Here is a tiny trained network, its code and every weight. The questions are about switching its units off for an input and a target symbol, where a switched-off unit gives its printed mean instead of its output.

import numpy as np


def w(rows, s, z=0):
    codes = np.array(rows[::2]) - 128.0
    scale = np.full(codes.shape[1], s)
    scale[-1] = z or s
    return codes * scale


def norm(h):
    return h / np.sqrt((h * h).mean(-1, keepdims=True) + 1e-5)


def f(y):
    return np.maximum(y, 0)


def softmax(a):
    e = np.exp(a - a.max(-1, keepdims=True))
    return e / e.sum(-1, keepdims=True)


def log_softmax(a):
    a = a - a.max(-1, keepdims=True)
    return a - np.log(np.exp(a).sum(-1, keepdims=True))


def net(x, mask):
    ids = ['ΘΨβδεζμ'.index(c) for c in x.split()]
    T = len(ids)
    res = E[ids] + P[:T]
    u = 0
    for l in range(2):
        q, k, v = (norm(res) @ M[l].T for M in (Q, K, V))
        z = softmax(np.where(np.tri(T) > 0, q @ k.T / 2**0.5, -1e9)) @ v
        res = res + np.where(mask[u], z, O[l][:, -1]) @ O[l][:, :-1]
        u += 1
        y = f(norm(res) @ A[l][:, :-1].T + A[l][:, -1])
        res = res + np.where(mask[u : u + 12], y, B[l][:, -1]) @ B[l][:, :-1]
        u += 12
    return log_softmax(norm(res)[-1] @ U[:, :-1].T + U[:, -1])


Q, K, V, O, A, B = {}, {}, {}, {}, {}, {}
E = w([
[127,101,136,115],'Θ',
[126,142,102,105],'Ψ',
[68,147,76,85],'β',
[105,185,162,155],'δ',
[145,188,61,189],'ε',
[119,59,165,162],'ζ',
[248,46,177,105],'μ',
],0.014)
P = w([
[133,143,119,123],'0',
[187,107,62,126],'1',
[54,155,160,156],'2',
[129,130,144,107],'3',
[160,113,99,79],'4',
[49,153,143,148],'5',
[132,138,131,113],'6',
[141,105,105,253],'7',
],0.019)
Q[0] = w([
[251,31,235,149],'L0H0',
[176,45,107,81],'L0H0',
],0.023)
K[0] = w([
[194,2,201,168],'L0H0',
[146,47,111,113],'L0H0',
],0.024)
V[0] = w([
[161,1,56,59],'L0H0',
[123,107,104,153],'L0H0',
],0.009)
O[0] = w([
[142,25,3,236,5],'L0H0',
[165,189,102,157,85],'L0H0',
],0.0049,0.0013)
A[0] = w([
[55,143,102,126,162],'L0N0',
[157,141,101,54,62],'L0N1',
[252,92,103,88,142],'L0N2',
[161,159,109,187,80],'L0N3',
[124,97,172,160,143],'L0N4',
[134,172,143,77,51],'L0N5',
[98,156,139,170,164],'L0N6',
[109,131,99,194,86],'L0N7',
[166,113,149,164,131],'L0N8',
[66,120,146,179,151],'L0N9',
[109,111,180,91,92],'L0N10',
[155,136,164,187,2],'L0N11',
],0.021,0.0057)
B[0] = w([
[164,177,184,160,244],'L0N0',
[97,156,90,73,182],'L0N1',
[253,107,81,143,209],'L0N2',
[73,96,90,153,170],'L0N3',
[171,182,123,127,156],'L0N4',
[177,93,85,134,173],'L0N5',
[118,130,126,175,197],'L0N6',
[52,107,135,120,180],'L0N7',
[151,139,146,79,156],'L0N8',
[107,112,192,107,201],'L0N9',
[153,134,79,165,156],'L0N10',
[123,59,72,77,142],'L0N11',
],0.032,0.011)
Q[1] = w([
[80,129,36,251],'L1H0',
[123,219,25,29],'L1H0',
],0.019)
K[1] = w([
[135,107,91,235],'L1H0',
[203,251,107,149],'L1H0',
],0.023)
V[1] = w([
[23,181,117,165],'L1H0',
[90,41,187,8],'L1H0',
],0.015)
O[1] = w([
[89,151,109,59,119],'L1H0',
[246,82,245,62,10],'L1H0',
],0.012,0.011)
A[1] = w([
[164,140,113,69,84],'L1N0',
[128,165,174,163,254],'L1N1',
[68,196,86,165,210],'L1N2',
[163,140,193,106,88],'L1N3',
[112,130,251,114,52],'L1N4',
[182,88,159,101,60],'L1N5',
[143,84,25,42,100],'L1N6',
[141,122,129,188,71],'L1N7',
[85,96,47,196,110],'L1N8',
[120,24,92,83,83],'L1N9',
[114,146,114,200,109],'L1N10',
[160,121,167,64,84],'L1N11',
],0.02,0.0038)
B[1] = w([
[45,128,123,132,146],'L1N0',
[146,47,106,84,199],'L1N1',
[139,209,127,4,248],'L1N2',
[82,44,182,138,152],'L1N3',
[7,162,71,165,186],'L1N4',
[120,174,166,49,145],'L1N5',
[36,2,119,75,199],'L1N6',
[155,114,74,155,157],'L1N7',
[75,91,230,218,213],'L1N8',
[175,18,32,165,157],'L1N9',
[208,107,131,159,193],'L1N10',
[190,138,186,190,139],'L1N11',
],0.026,0.015)
U = w([
[134,51,85,221,95],'Θ',
[85,93,89,107,112],'Ψ',
[15,165,120,136,125],'β',
[229,140,139,158,188],'δ',
[164,222,132,69,255],'ε',
[162,93,253,103,47],'ζ',
[143,223,88,255,97],'μ',
],0.01,0.002)

Each question gives the input, a string of symbols that net reads in full, and the target symbol t.
The units are the heads (2 rows each of Q, K, V and O) and the neurons (one row each of A and B). Each row of codes is followed by its name. A weight is (code - 128) times the scale printed after its matrix; where a second scale follows, it is the last column's (O, A, B and U).
mask holds one flag per unit, layer by layer, with each layer's heads first. A switched-off unit (its flag False) gives its mean, the last column of its rows in O or B, instead of its output. The means were averaged over made-up inputs and are rounded, as every weight is.
A unit's drop is (log p(t) with every unit on - log p(t) with that unit switched off) / (log p(t) with every unit on - log p(t) with every unit switched off).
The circuit of an input: a set's keep is (log p(t) with only the set's units on - log p(t) with every unit switched off) / (log p(t) with every unit on - log p(t) with every unit switched off). Starting from the 12 units with the biggest drops (on a tie, the unit counted first), units are removed one at a time, each time the one whose removal leaves the highest keep (on an exact tie, the one counted first), for as long as the keep stays at least 0.8.
circuit, biggest first: the units of the circuit, biggest drop first
k most important neurons: the k neurons with the biggest drops, biggest first
k most important neurons of layer l: the k neurons of layer l with the biggest drops, biggest first
input ε ζ β ε ε Ψ, target ε: 3 most important neurons	L0N2, L0N3, L1N2
input ε ζ δ δ β ε, target ε: 2 most important neurons	L0N2, L0N3
input ζ ζ δ, target ζ: 2 most important neurons of layer 0	L0N0, L0N7
input ζ ζ ε Ψ β, target Θ: circuit, biggest first	L0N2, L1N2
input β δ μ δ ζ ζ Θ, target Θ: circuit, biggest first	L0N2, L1N2
input ζ β Θ ε β Θ, target ζ: circuit, biggest first	L1H0, L0N9
input ζ β δ, target ζ: circuit, biggest first	L1H0, L0N9
input δ β Θ, target δ: most important neuron of layer 1	L1N4
input δ Θ δ ζ Θ ζ, target δ: 3 most important neurons	L0N10, L0N4, L1N6
input μ δ δ Θ β β, target μ: 3 most important neurons	L0N0, L1N6, L0N2
input ε μ ζ, target ε: circuit, biggest first	L1N2, L1N6
input δ δ Θ β β β, target δ: 3 most important neurons of layer 0	L0N10, L0N0, L0N5
input δ β β β, target ε: 2 most important neurons of layer 0	L0N0, L0N2
input ε β ζ μ β Θ, target ε: 2 most important neurons of layer 0	L0N10, L0N2
input ζ Ψ β δ δ ε, target ζ: 2 most important neurons of layer 0	L0N0, L0N7
input ζ β δ β, target ε: 4 most important neurons of layer 0	L0N9, L0N1, L0N0, L0N2
input Θ ε ε, target Θ: 2 most important neurons of layer 0	L0N0, L0N7
input ε β Θ, target ε: 4 most important neurons	L0N2, L1N2, L0N3, L0N10
input ζ μ ζ δ β, target Θ: 4 most important neurons of layer 0	L0N2, L0N5, L0N7, L0N3
input δ Θ ζ β Θ β β β, target β: most important neuron	L1N4
input δ δ ζ μ, target δ: 2 most important neurons of layer 0	L0N2, L0N1
input ζ β β δ β β, target ζ: 2 most important neurons of layer 0	L0N0, L0N7
input β ε β Ψ ζ Ψ δ, target μ: 2 most important neurons of layer 0	L0N10, L0N5
input δ β δ, target δ: 2 most important neurons of layer 0	L0N10, L0N5
input Θ β ε, target Θ: 3 most important neurons of layer 0	L0N0, L0N2, L0N7
input ζ β Θ, target ζ: 2 most important neurons	L0N9, L0N0
input Θ β β Θ β Ψ, target Θ: 2 most important neurons	L0N2, L0N0
input β δ Θ Θ, target Θ: 4 most important neurons	L0N0, L1N2, L0N9, L0N1
